Where the symbols take the items:
vi: x468->x932, x843->x874, x115->x931, x175->x732, x874->x493, x424->x288, x79->x847, x229->x800, x748->x571, x690->x849, x606->x848, x848->x177, x26->x908, x964->x903, x630->x912, x41->x849, x52->x690, x699->x293, x311->x115, x847->x961, x288->x488, x999->x416, x667->x712, x231->x699, x753->x27, x908->x252, x565->x311, x176->x606, x203->x41, x519->x920, x568->x377, x212->x925, x571->x252, x709->x506, x252->x699, x293->x871, x932->x52, x27->x843, x869->x308, x498->x871, x856->x912, x925->x710, x169->x590, x995->x203, x50->x176, x375->x981, x903->x568, x540->x606, x312->x717, x82->x529, x366->x289, x462->x970, x921->x356, x97->x313, x789->x906, x86->x856, x308->x717, x493->x473, x590->x176, x867->x500, x732->x965, x710->x709, x834->x856, x162->x724, x836->x427, x243->x86, x384->x288, x289->x212, x961->x280, x23->x313, x757->x856, x456->x582, x356->x925, x634->x50, x529->x26, x409->x634, x270->x23, x697->x243, x845->x229, x906->x424, x965->x880, x313->x999, x118->x219, x871->x166, x600->x590, x463->x50, x280->x500, x426->x457, x931->x582, x427->x456, x469->x498, x585->x175, x736->x867, x524->x79, x582->x384, x500->x162, x506->x270, x981->x82, x109->x600, x473->x834, x724->x400, x849->x748, x358->x630, x912->x845, x416->x800, x488->x869, x880->x524, x920->x468, x800->x697, x712->x529, x597->x469, x484->x903, x970->x999, x219->x109, x377->x606, x400->x118, x457->x169, x450->x748, x717->x571, x177->x426, x1->x634, x166->x690
ri: x468->x52, x843->x82, x115->x597, x175->x965, x874->x753, x424->x484, x79->x789, x229->x867, x748->x231, x690->x356, x606->x409, x848->x426, x26->x252, x964->x606, x630->x540, x41->x748, x52->x313, x699->x690, x311->x717, x847->x280, x288->x869, x999->x97, x667->x529, x231->x469, x753->x843, x908->x699, x565->x565, x176->x427, x203->x849, x519->x468, x568->x995, x212->x834, x571->x849, x709->x270, x252->x921, x293->x26, x932->x97, x27->x981, x869->x717, x498->x375, x856->x845, x925->x995, x169->x176, x995->x358, x50->x903, x375->x981, x903->x630, x540->x995, x312->x906, x82->x970, x366->x212, x462->x366, x921->x925, x97->x999, x789->x424, x86->x912, x308->x409, x493->x270, x590->x836, x867->x724, x732->x961, x710->x506, x834->x366, x162->x118, x836->x456, x243->x175, x384->x880, x289->x473, x961->x500, x23->x493, x757->x789, x456->x384, x356->x710, x634->x484, x529->x908, x409->x50, x270->x874, x697->x874, x845->x736, x906->x590, x965->x524, x313->x416, x118->x109, x871->x52, x600->x964, x463->x311, x280->x757, x426->x169, x931->x176, x427->x582, x469->x450, x585->x732, x736->x358, x524->x847, x582->x288, x500->x312, x506->x23, x981->x462, x109->x732, x473->x519, x724->x118, x849->x571, x358->x964, x912->x229, x416->x697, x488->x540, x880->x79, x920->x932, x800->x243, x712->x981, x597->x498, x484->x568, x970->x289, x219->x280, x377->x203, x400->x219, x457->x590, x450->x375, x717->x634, x177->x457, x1->x565, x166->x921
le: x468->x52, x843->x82, x115->x597, x175->x965, x874->x856, x424->x630, x79->x961, x229->x867, x748->x231, x690->x356, x606->x849, x848->x426, x26->x23, x964->x606, x630->x41, x41->x748, x52->x313, x699->x871, x311->x931, x847->x724, x288->x869, x999->x845, x667->x529, x231->x463, x753->x843, x908->x699, x565->x667, x176->x427, x203->x849, x519->x468, x568->x166, x212->x834, x571->x571, x709->x270, x252->x293, x293->x166, x932->x97, x27->x597, x869->x717, x498->x869, x856->x845, x925->x366, x169->x176, x995->x41, x50->x903, x375->x712, x903->x293, x540->x848, x312->x912, x82->x970, x366->x212, x462->x871, x921->x925, x97->x999, x789->x424, x86->x912, x308->x426, x493->x27, x590->x961, x867->x732, x732->x880, x710->x506, x834->x920, x162->x400, x836->x177, x243->x710, x384->x500, x289->x473, x961->x500, x23->x800, x757->x789, x456->x384, x356->x710, x634->x717, x529->x908, x409->x50, x270->x86, x697->x86, x845->x736, x906->x358, x965->x524, x313->x416, x118->x109, x871->x690, x600->x175, x463->x311, x280->x757, x426->x169, x931->x469, x427->x582, x469->x450, x585->x845, x736->x834, x524->x847, x582->x288, x500->x312, x506->x23, x981->x115, x109->x585, x473->x920, x724->x416, x849->x571, x358->x732, x912->x424, x416->x697, x488->x384, x880->x79, x920->x416, x800->x243, x712->x82, x597->x498, x484->x568, x970->x289, x219->x600, x377->x203, x400->x219, x457->x590, x450->x667, x717->x634, x177->x500, x1->x565, x166->x921

The rows follow the links: the fewer symbols apart two items are, the more alike their rows tend to be.

Some items and rows for them; each showing differs a little:
x921 [ -9,   4,  -3, -25, -18,  19,  25,   6,  16, -12,  -2,  14, -14,  37,  11, -12,  -4,  -1,   1, -30,   2, -12,  18,  28,  14,  14,  18,   8, -16,   0, -12,  25,  10,   8,  -1,   0,  31,   2,   9, -25, -14,   7,   4,  10,   2,  16,   9, -19,  -2, -12, -24,   3, -22,  13, -40]
x356 [-11,  14,  -3, -17, -25,  19,  33,   0,  14, -11,  -2,  11,  -9,  28,  12, -11,  -2,  -1,  -1, -23,   4, -13,  24,  38,  14,  13,  14,  17, -17,  -3, -11,  23,   7,  15,   0,   1,  20,   3,   9, -32, -15,  19,  -2,  18,   5,  11,  12, -10,   2, -10, -20,  -2, -24,  12, -29]
x166 [ -8,  11,   1, -26,  -8,  18,  16,  15,  17, -13,   3,  10, -16,  33,  10, -10,  -8,   1,  -1, -35,  -1, -22,  29,  27,   6,  11,  20,  -1, -18,  -2, -13,  18,  10,   0,   0,   6,  27,   5,   9, -26, -19,  14,   5,   1,   0,   7,   4, -15,   2, -12, -24,   1, -24,  12, -41]
x519 [-20,   0,  -3,  -9,  -6,   3,  -2, -24,   7,  10,  -4,   3,  15,   4,  -1, -14,  -7,  -1,   2,  35,  -2,  19, -19, -56,   3,  19, -19, -31, -23,   0, -10,   0,   4,   2,  -2, -11,   0,   4,   0, -37,  -5,  -1,  -9, -34,  -1,  -3,  -1,   0,  -1,  15, -24,  -1, -37,   8,  27]
x293 [ -6,  17,   2, -23,  14,  17,  14,  21,  17, -10,   0,   4, -17,  30,   6,  -6, -12,   2,   1, -34,   0, -34,  34,  23, -10,  13,  18,  -1, -12,  -1,  -4,  12,   9,  -9,  -2,   8,  23,   7,  16, -26, -20,  25,   6,  -4,  -2,   5, -11, -14,   1, -13, -12,   1, -24,  14, -38]
x699 [ -6,  20,  -1, -26,  14,   9,  11,  22,  18, -12,  -1,   1, -15,  28,   1,  -5, -16,   2,   2, -31,   1, -39,  35,  22, -11,  14,  16,  -6, -17,  -2,  -5,   1,  10,  -9,   3,   4,  20,   7,  18, -27, -21,  30,   6,  -7,  -1,   2,  -8, -15,   1, -12,  -7,   0, -25,  10, -40]
x753 [-22, -13,  -2,   6,  19, -21,  40,  -2, -27,   4,   0, -13,   6,   8,  -9,  19,  17,   0,   0,  14,   1,  18, -19,  12, -15,  14,  -8,  24, -19,   0,  18, -22, -17,  -8,  -1,   1,  -1, -10, -10, -33,  27, -22,  -2,  26,   1, -16,  -6,   0,  -2,   6,  36,   0, -31, -22,   8]
x488 [ 12,  -7,   0,   1, -50,  -5, -17,  22,  29,   8,   5,  -3,  10,  -7,  -6,  -1, -29,   2,  -2,  26,  -1,  -7, -21, -16,  29, -16, -17,   8,  19,  -2,  -4, -11,  16,  30,   0,   7,   2,   6,  -3,  34, -28,  -4,   8,   4,  -2,  -5,  26,  -1,   2,  12,  -9,   0,  26,  21,  19]
x427 [ 21,  13,  -1, -18, -31, -10, -16,  16,  17,  12,   2,  -4,  20,  13,  -5,  -2, -15,  -2,  -2,  44,   2, -26, -13, -26,  19, -17, -23,  11,  21,  -1,  -3,  -6,  11,  17,  -1,   5,  19,   3,   7,  36, -18,  18,   3,   7,   0,  -1,  13, -10,   1,  16,  -5,   0,  32,  11,  17]
x27 [-23, -14,   1,  -1,  10, -26,  38,   8, -24,   3,   3, -12,   7,  10, -12,  22,  10,   2,   1,  15,   1,   7, -20,   4, -12,  14,  -9,  16, -21,  -2,  22, -24, -13,  -1,   0,   2,   4,  -8,  -9, -34,  21, -19,   2,  17,   1, -16,  -1,  -4,   2,   5,  45,   1, -30, -21,   9]
x999 [-15,  13,   1,  15,  16,   0,   4, -34,   3,   7,   0, -14,  13, -14, -10,  -7,  -9,   2,   1,  29,  -2,   9,  -5, -47,  -9,  16, -16, -26, -22,   2,  -6, -26,   2, -13,   1, -12, -19,   1,  10, -36,  -4,  16, -14, -24,  -1, -16, -11,  11,  -1,  13, -11,  -2, -33,   2,  31]
x724 [ 23,  21,  -3,   1, -27,  -2, -34, -39, -26,  -8,  -1,   3, -10, -12,   5,   6,  26,  -3,   1, -21,   4,  11,  29,   6,  16, -13,  13, -13,  15,   2,   5,   6, -15,  22,   2, -12,  -3,  -9,  13,  30,  26,  25, -13, -16,   0,   4,  13,   3,  -2, -10,  14,   1,  28, -23, -14]
x416 [ -7,  25,   1,  28,   4,   1,  18, -45,  -1,   6,  -2, -13,  10, -25, -11,  -6,  -9,   1,   0,  19,   0,  12,   9, -24,  -3,  16, -12,  -4, -19,  -1,  -5, -22,  -1,  -3,   3, -16, -32,  -3,  16, -34,  -1,  31, -18,  -6,   2, -15,  -3,  20,  -1,  10, -15,  -1, -28,  -1,  33]
x311 [  4,   4,   0,  38, -12, -15, -10,  44,   8,   5,   1,  12,   5, -39,  11,  11,   0,   1,   1,  11,   2, -40,   1, -19,   4,  -1,  -6,  -9,   2,   2,  11,  26,   4,  11,   1,  13, -40,   3,   3,   2, -11,   9,  19, -12,  -3,  15,   7,  22,  -1,   4,  21,  -1,   6,   9,  32]
x836 [ 30,  17,  -2, -21,  -6,  -8, -19,  11,   0,  14,  -1,  -3,  20,  21,  -2,  -2,  -5,   3,   2,  44,   2, -24, -10, -23,   1, -20, -28,   9,  25,   2,  -5,  -6,  -2,   0,   0,   6,  28,  -1,   9,  44,  -2,  17,   5,   9,   0,  -1,   1, -14,   1,  19,  -9,   0,  40,   0,  17]
x498 [-10,   1,  -3,  -5, -36, -25,   7,  41,   8,   5,   0, -17,   6,   8, -15,  23, -22,   1,   1,  11,   4, -33,  -4, -15,  16,   9,  -5,  -7, -11,   3,  22, -31,   5,  30,  -4,  12,   3,  -3,  -1, -25,  -8,   4,  17,  -8,   0, -18,  22,  -1,  -2,   3,  42,   0, -16,   7,   4]
x630 [  0, -38,  -3,  26,   6,  23, -13,  11,  -9,  -8,  -4, -14,  -9, -26,  -9, -16,   2,   1,   6, -22,   1,  26, -20,  24,   1, -11,  11,   7,  12,   9, -17, -17,  -6,  -9,   3,   5, -22,  -4, -23,  29,  14, -47,   2,   7,  -1, -15,  -4,  13,  -7,  -9, -35,  -1,  22,  -4,  -3]
x473 [-26, -21,   3, -15, -13,  -2,  15, -20,  -6,   7,  -1,   9,  13,  20,   9,  -6,  11,  -1,  -1,  27,  -1,  39, -31, -34,   8,  19, -17, -16, -25,   5,  -6,  16,  -2,   7,   1,  -7,  12,   1, -16, -40,   7, -27,  -9, -13,  -1,   9,   7,  -6,  -2,  10, -10,   3, -35,  -4,  14]
x500 [ 34,  -1,  -1,  -7,   4,  -4, -43, -27,   3,   1,   3,   4,   2,  -6,   1,   4,  -2,  -1,  -2,   2,   2,  20,  -2,  -1,  -2, -28,   0,  -1,  34,  -2,   5,   2,   1,  -2,  -4,  -7,   8,  -1,   0,  61,  -2,  -1, -11,  -1,  -1,   1,  -1,  -4,   1,  -3,   8,   5,  61,   4,  -2]
x732 [ 21,  -5,  -2,  -5,  17,  -2, -32, -38,  14, -10,  -1,  -3, -12,  -4,  -4,   8, -15,   2,   0, -28,   0,  38,  10,  15, -12, -20,  16,  -7,  27,   0,   9,  -2,  10, -11,   0, -10,   5,   2,  -6,  48, -16,  -6, -14,  -4,   0,  -2,  -5,  -3,  -2, -11,  15,  -1,  41,  12, -25]

Each walk starts at a row. The symbols on each line, taken left to right, move it on to the next item.
Answer with the item's row; about right is enough.
new walk
[ 15, -11,   1,  21,  -1,   1, -24, -53, -15,  -5,   1,   2,  -6, -28,  -1,   5,  13,  -2,   1, -19,   2,  54,   1,  12,  -2, -16,   8,   1,  21,  -3,   2,   1,  -4,   2,  -2, -15, -21,  -3,  -7,  38,  12, -14, -21,  -3,  -1,   1,   4,  10,   1,  -5,   5,  -1,  34, -11,  -2]
le le ri ri ri [  6, -36,  -1,  22,   8,   8, -15,  -1,  22,  -1,  -2,  -3,  -4, -25,  -2,  -8, -20,   0,  -2,  -4,  -1,  33, -28,  13,  -7, -16,   4,  10,  19,   1,  -6,  -3,  11,  -8,  -2,   0, -18,   7, -24,  40, -20, -42,  -2,   8,  -3,  -2,  -8,  11,   0,  -2, -15,  -1,  33,  16,  12]
ri ri le le le vi ri le vi [-11,  28,   0,  18,   8,   0,  13, -30,  10,   6,   0, -11,  12, -12,  -8,  -8, -17,   0,  -1,  24,   3,  -2,  11, -35,  -3,  18, -14, -16, -21,  -2,  -5, -24,   6,  -6,   0, -10, -24,   4,  17, -38, -12,  33, -14, -17,   4, -14,  -5,   8,   3,   9, -18,  -2, -36,  11,  31]
new walk
[ 19,   2,  -3,  22,   1,  -1, -20,  38,  -9,  11,  -2,  11,  16, -30,  11, -10,  15,   0,  -1,  26,   2, -33, -12, -22,  -1, -14, -17,   1,  22,  -1,  -7,  22,  -4,  -5,   1,   9, -21,   0,   4,  36,   5,   3,  14,   6,   1,  13,  -3,  13,   3,  13, -16,  -2,  33,  -4,  40]
ri ri ri ri ri [ 12, -21,   7,   1,  -4,  22, -20,  34, -24,   5,   0, -10,   0,  -6,  -8, -21,  12,   0,   0,   8,  -5,  -4, -22,   4,   7, -18,  -4,   7,  21,  -2, -22, -22, -12,  -6,  -2,  10,   2,  -2, -17,  41,  28, -25,  11,  10,  -6, -11,  -2,  -3,   1,   1, -42,   0,  33, -19,   4]
ri vi vi le le le le vi vi [ 11,  11,   0,   4, -40, -19, -12,  43,  14,   8,  -3,  -8,  13,  -6,  -5,  13, -13,  -1,   2,  32,   0, -41,  -7, -29,  25,  -8, -18,   0,   8,   1,  13, -10,  10,  30,   0,  12,  -5,   4,   7,  14, -12,  12,  16,  -2,  -5,  -5,  24,   4,   0,  12,  25,  -1,  11,  10,  28]
new walk
[ -9, -22,   0,  11,  -3,  36,  -4,  33,  -6, -12,   1,   3, -21, -14,   5, -25,  10,   1,   0, -44,  -1,  -3,   2,  34,   6,  -2,  23,  -1,   3,  -2, -24,   7,  -3,  -6,  -2,  12, -13,  -3, -16,   6,   9, -29,  15,  -3,  -2,   6,  -3,   9,   3, -18, -46,   0,   6,  -7, -24]
ri vi vi le le le ri vi [ -8,  -3,   0,  10, -33, -32,   2,  46,  -1,   8,   1,  -8,  10,  -6,  -9,  26,  -7,   0,   1,  20,   0, -31, -11, -22,  16,   8, -12,  -7,  -8,   3,  23, -18,   0,  29,  -1,  14, -11,   0,  -2, -16,  -3,  -3,  17,  -7,  -1, -12,  19,   3,   0,   8,  51,   2, -14,   3,  23]
vi vi le ri vi vi le le le [  5,  -3,   5,  44,   2,   0, -16,  34,   6,   1,  -1,  23,   2, -49,  15,  -3,  12,   2,   2,   2,   0, -21,  -7,  -9,  -1,  -6,  -2,  -7,  10,   0,  -2,  38,   0,  -4,  -2,  10, -47,   1,  -3,  16,  -7,  -4,  11,  -7,  -2,  26,  -4,  24,   1,   2,  -6,   0,  12,   4,  29]
new walk
[ -6,  13,   0,  40,   2,   5,  43, -40,   8,  -1,  -2,  -5,  -4, -23,  -4,  -4, -10,  -3,   2,  -8,  -2,  18,  17,  43,   1,   5,   4,  36,  -9,   4,   0,  -8,   3,  -2,   1, -13, -25,   2,  10, -17, -10,  13, -15,  40,  -3,  -8,  -3,  15,  -1,  -2,  -6,   0, -17,   5,  12]
ri vi ri le ri [ 21, -20,  -1,  23,  10,  -2, -29,  -9,   6,   0,   0,   4,   4, -34,   2,  -4,  -4,   4,   1,   3,   1,  24, -16,   4,  -6, -23,   1,   6,  33,  -2,  -2,   8,   6,  -5,   2,  -3, -22,   0, -10,  56,  -5, -23,  -3,   6,   1,   6,  -7,  15,  -1,   0,  -2,  -1,  49,   5,  15]
le le le le ri le [ -7,  10,   0,   3, -21,   8,  -4,  52,   4, -13,   0, -21, -15,  -4, -17,   3, -14,  -1,   0, -35,   0, -45,  25,  16,  11,   7,  23, -15,  -6,  -2,   3, -37,  -1,  15,   3,  17,  -9,   0,   1, -15,  -4,  10,  21, -15,   2, -25,  11,   5,   3, -15,   7,   0, -16,   1, -24]
new walk
[-15,  16,   1, -30,  -3,  10,  19,  16,  20,  -4,   0,   1, -12,  35,  -1,  -5, -13,   1,   1, -18,  -3, -29,  24,   3,   4,  16,  12, -11, -25,   3,  -6,   4,  14,   1,   0,   3,  26,   6,  10, -40, -22,  24,   7, -10,  -1,   1,  -1, -14,  -1,  -7, -12,  -1, -38,  15, -33]
ri ri vi le le ri ri ri [ 15,  -9,   2,   5,  13,  21, -22,  34, -35,  -1,  -1,  -5,  -5, -10,  -5, -21,  27,   0,   0,  -3,   1, -21,  -3,   2,  -5, -16,   4,   1,  20,  -1, -18, -13, -22, -15,   1,   8,  -4, -10,  -7,  37,  37, -12,  16,   1,  -2, -11, -12,   1,  -1,  -1, -38,   3,  30, -29,  -1]
le ri vi ri vi le le vi ri [-22, -11,  -3,  19,  13, -13,  53, -18, -22,   4,  -1,  -7,   5,  -7, -10,   9,  10,  -1,   2,  11,   1,  26, -14,  23,  -8,  18,  -5,  35, -20,   1,  10, -16, -12,  -2,  -2,  -7, -12,  -5,  -9, -34,  18, -14,  -8,  35,   3,  -9,  -4,   8,  -1,   2,  21,   1, -31, -13,  17]
new walk
[ -8,   3,   4,   0, -34, -22,   1,  47,   3,  -1,   0, -22,  -1,  -1, -18,  21, -21,  -1,  -1,  -2,  -2, -40,   4,  -9,  17,   7,   0, -11,  -9,  -2,  23, -40,   2,  26,   4,  12,  -3,   4,   2, -21,  -4,   6,  17, -14,   3, -25,  21,   1,   2,   1,  42,  -3, -14,   0,   1]
vi vi le ri vi vi ri ri [-11,  23,   0,  24,  -3,   1,  56, -20,   5,  -2,   0,  -1,   0,  -5,  -1,  -4,  -6,  -1,  -1,  -1,  -2,  -8,  22,  38,   1,  17,   1,  34, -23,  -1,  -2,  -4,   2,   0,   4,  -6, -12,   1,  15, -36,  -6,  29,  -8,  38,  -1,   1,  -2,   8,   1,  -3,  -4,  -2, -32,   5,   4]
le ri le le vi ri ri vi ri [-25, -13,   1, -16,  14, -32,  20,  23, -16,   6,  -2, -10,   5,  24,  -4,  29,   6,   0,   0,  10,  -1,  -4, -17, -11, -13,  19,  -7,  -3, -21,   3,  24, -15, -11,  -3,   0,   5,  15,  -7, -11, -39,  15, -16,   8,  -6,  -1, -12,  -1, -10,  -1,   5,  57,   1, -33, -12,  -2]
new walk
[ -9,  -8,   1,   4, -23,  18,  -3,  41,  -9, -12,   2, -26, -19,  -7, -26,  -6, -10,   1,  -1, -42,   0, -21,  12,  20,  14,   3,  27, -12,  -8,   0,  -7, -52,  -8,  14,  -1,  14,  -6,  -1,  -6, -10,  11, -11,  14, -13,   0, -32,  10,   7,   1, -15, -12,   2,  -8,  -9, -29]
le le vi vi le le [ 18,   7,   0, -10, -44, -11, -12,  16,  27,  12,   1,  -4,  16,   6,  -2,  -1, -27,   1,   1,  34,   4, -17, -14, -23,  28, -13, -22,   4,  16,   2,  -3,  -9,  18,  30,  -1,   4,  11,   5,   4,  31, -28,   6,   6,   7,   2,  -6,  24,  -6,  -2,  12,   1,  -2,  27,  21,  19]
ri ri le le le le le le vi [ 13,  -1,   0,  34,   7,   6, -19,  42,  -6,   1,  -1,  17,   3, -42,  16,  -8,  17,   1,   2,   4,   0, -30,  -6,  -9,  -4, -13,  -3,  -2,  14,   8,  -8,  33,  -4,  -8,   2,  17, -37,  -4,  -4,  25,   7,  -3,  16,  -3,   0,  22,  -5,  19,  -5,   4, -15,  -1,  21,  -4,  27]
new walk
[-12,  22,  -1,  -2,   2,   7,   4, -20,  18,   4,   2,  -9,  10,   2,  -6, -13, -21,   0,   1,  24,   4, -10,  11, -42,   3,  21, -10, -28, -21,   0, -14, -18,   9,  -7,   3,  -7,  -4,   4,  16, -42, -23,  31,  -7, -26,   5, -11,  -5,   5,   0,   9, -24,  -1, -36,  14,  17]
vi le le ri vi le le [ -7, -27,  -1,  40,  11,   4,  13, -28,  -1,  -1,  -4,  -5,   0, -40,  -5,  -4,   0,   0,   1,  -2,  -1,  51, -25,  23,  -6,  -7,   1,  23,   5,   2,  -6,  -6,  -3,  -5,   1,  -9, -36,  -2, -19,   4,   4, -37, -12,  21,   0,  -4,  -6,  19,  -4,   0,  -8,  -1,   9,  -2,  22]
ri vi vi le ri vi ri le le [-21,   0,  -1,  -5,  -7,   0,  -1, -28,   3,   8,   0,  -2,  15,   4,   0, -12,  -4,  -1,   0,  34,   1,  25, -19, -52,   6,  16, -19, -28, -24,   1, -10,   0,   5,   3,  -3,  -8,  -1,   1,   1, -43,  -6,  -3, -12, -29,  -2,   1,   1,   3,  -3,  13, -19,   1, -35,   3,  27]
